Below are the code and all the weights of a small trained network. Each question names an input and a class and asks about switching units off, where a switched-off unit gives its printed mean instead of its output.

import numpy as np


def w(rows, s, z=0):
    codes = np.array(rows[::2]) - 128.0
    scale = np.full(codes.shape[1], s)
    scale[-1] = z or s
    return codes * scale


def f(y):
    return np.maximum(y, 0)


def log_softmax(a):
    a = a - a.max(-1, keepdims=True)
    return a - np.log(np.exp(a).sum(-1, keepdims=True))


def net(x, mask):
    res = np.array(x, float).reshape(1, 5) / 4 @ E
    y = f(res @ A[0][:, :-1].T + A[0][:, -1])
    res = res + np.where(mask, y, B[0][:, -1]) @ B[0][:, :-1]
    return log_softmax(res[-1] @ U[:, :-1].T + U[:, -1])


A, B = {}, {}
E = w([
[153,79,167,178,131,61,139,215,125],'x0',
[127,197,147,120,182,109,138,188,105],'x1',
[132,72,249,64,123,117,123,75,162],'x2',
[106,116,100,100,87,53,206,164,119],'x3',
[146,111,173,234,93,95,129,109,97],'x4',
],0.012)
A[0] = w([
[124,187,41,108,169,136,137,225,112,106],'n1',
[127,125,89,6,139,136,139,156,136,144],'n2',
[124,175,94,150,139,164,115,82,127,131],'n3',
[129,168,100,251,135,108,138,173,112,123],'n4',
[127,152,166,98,160,72,162,229,124,123],'n5',
[123,191,86,158,136,169,122,66,111,67],'n6',
[131,96,109,149,106,125,136,134,120,28],'n7',
[130,124,214,36,161,86,142,188,136,105],'n8',
[122,155,101,62,124,129,144,121,131,90],'n9',
[128,114,121,117,132,151,115,105,139,79],'n10',
[126,130,146,127,128,122,135,120,108,65],'n11',
[127,148,168,120,123,112,140,104,117,3],'n12',
[115,126,98,113,121,129,131,138,125,5],'n13',
[134,192,160,138,228,210,51,144,122,152],'n14',
[136,50,99,123,110,147,99,143,143,63],'n15',
[120,133,91,5,146,141,136,151,136,127],'n16',
[128,155,110,81,144,139,124,133,130,2],'n17',
],0.023,0.0049)
B[0] = w([
[129,166,50,146,128,124,159,100,199,251],'n1',
[130,135,133,110,133,145,137,57,142,232],'n2',
[120,93,154,108,124,133,135,120,79,191],'n3',
[128,110,142,126,123,108,203,212,77,240],'n4',
[130,139,108,172,128,114,91,220,159,217],'n5',
[135,112,187,99,135,130,158,105,84,199],'n6',
[128,140,141,122,152,141,88,155,139,153],'n7',
[126,88,206,98,121,136,115,124,49,220],'n8',
[139,108,111,114,132,140,156,102,116,185],'n9',
[126,133,135,126,128,105,112,163,121,159],'n10',
[102,121,98,111,126,124,135,129,145,136],'n11',
[139,154,81,133,146,141,159,122,141,149],'n12',
[134,152,127,142,139,114,156,118,123,145],'n13',
[127,143,112,151,126,138,2,108,201,238],'n14',
[127,149,127,152,132,124,81,175,141,166],'n15',
[122,121,134,115,134,143,141,53,116,233],'n16',
[128,129,133,101,115,115,143,102,108,165],'n17',
],0.027)
U = w([
[108,206,11,161,85,42,217,156,198,82],'0',
[96,97,191,27,97,142,95,3,107,19],'1',
[110,160,129,161,100,90,11,147,216,253],'2',
[100,84,195,122,66,44,140,230,51,150],'3',
],0.0052,0.003)

Each question gives the input, the list of numbers given to net, and the class t.
The units are the neurons (one row each of A and B). Each row of codes is followed by its name. A weight is (code - 128) times the scale printed after its matrix; where a second scale follows, it is the last column's (A, B and U).
mask holds one flag per neuron, in row order. A switched-off neuron (its flag False) gives its mean, the last column of its row in B, instead of its output. The means were averaged over made-up inputs and are rounded, as every weight is.
A unit's drop is (log p(t) with every unit on - log p(t) with that unit switched off) / (log p(t) with every unit on - log p(t) with every unit switched off).
The circuit of an input: a set's keep is (log p(t) with only the set's units on - log p(t) with every unit switched off) / (log p(t) with every unit on - log p(t) with every unit switched off). Starting from the 12 units with the biggest drops (on a tie, the unit counted first), units are removed one at a time, each time the one whose removal leaves the highest keep (on an exact tie, the one counted first), for as long as the keep stays at least 0.8.
circuit, biggest first: the units of the circuit, biggest drop first
k most important neurons: the k neurons with the biggest drops, biggest first
drop of u: that unit's drop, to one decimal
input [0,0,-2,3,2], class 0: circuit, biggest first	(n8)
input [-4,2,0,-5,4], class 2: 4 most important neurons	(n14 n8 n16 n2)
input [-4,3,0,-7,0], class 2: 2 most important neurons	(n14 n8)
input [-7,-6,-5,0,2], class 3: 4 most important neurons	(n2 n16 n14 n1)
input [8,4,5,4,-3], class 3: circuit, biggest first	(n8 n5)
input [5,7,6,-7,-6], class 2: 2 most important neurons	(n14 n5)
input [3,-5,5,-3,2], class 2: 4 most important neurons	(n4 n6 n8 n3)
input [7,-5,-3,2,-8], class 0: 2 most important neurons	(n14 n1)
input [-1,-8,-3,7,0], class 2: 3 most important neurons	(n4 n1 n8)
input [-5,-2,6,-6,8], class 2: 2 most important neurons	(n8 n16)
input [-1,5,5,-1,6], class 2: 2 most important neurons	(n4 n16)
input [1,0,8,4,0], class 3: 2 most important neurons	(n14 n1)
input [6,8,-1,6,-7], class 0: 2 most important neurons	(n1 n5)
input [7,4,-2,5,-3], class 0: circuit, biggest first	(n1)
input [1,3,-4,-7,0], class 2: drop of n14	8.2
input [4,7,8,-7,1], class 2: drop of n14	2.7
input [6,-7,8,7,-1], class 3: drop of n8	0.3
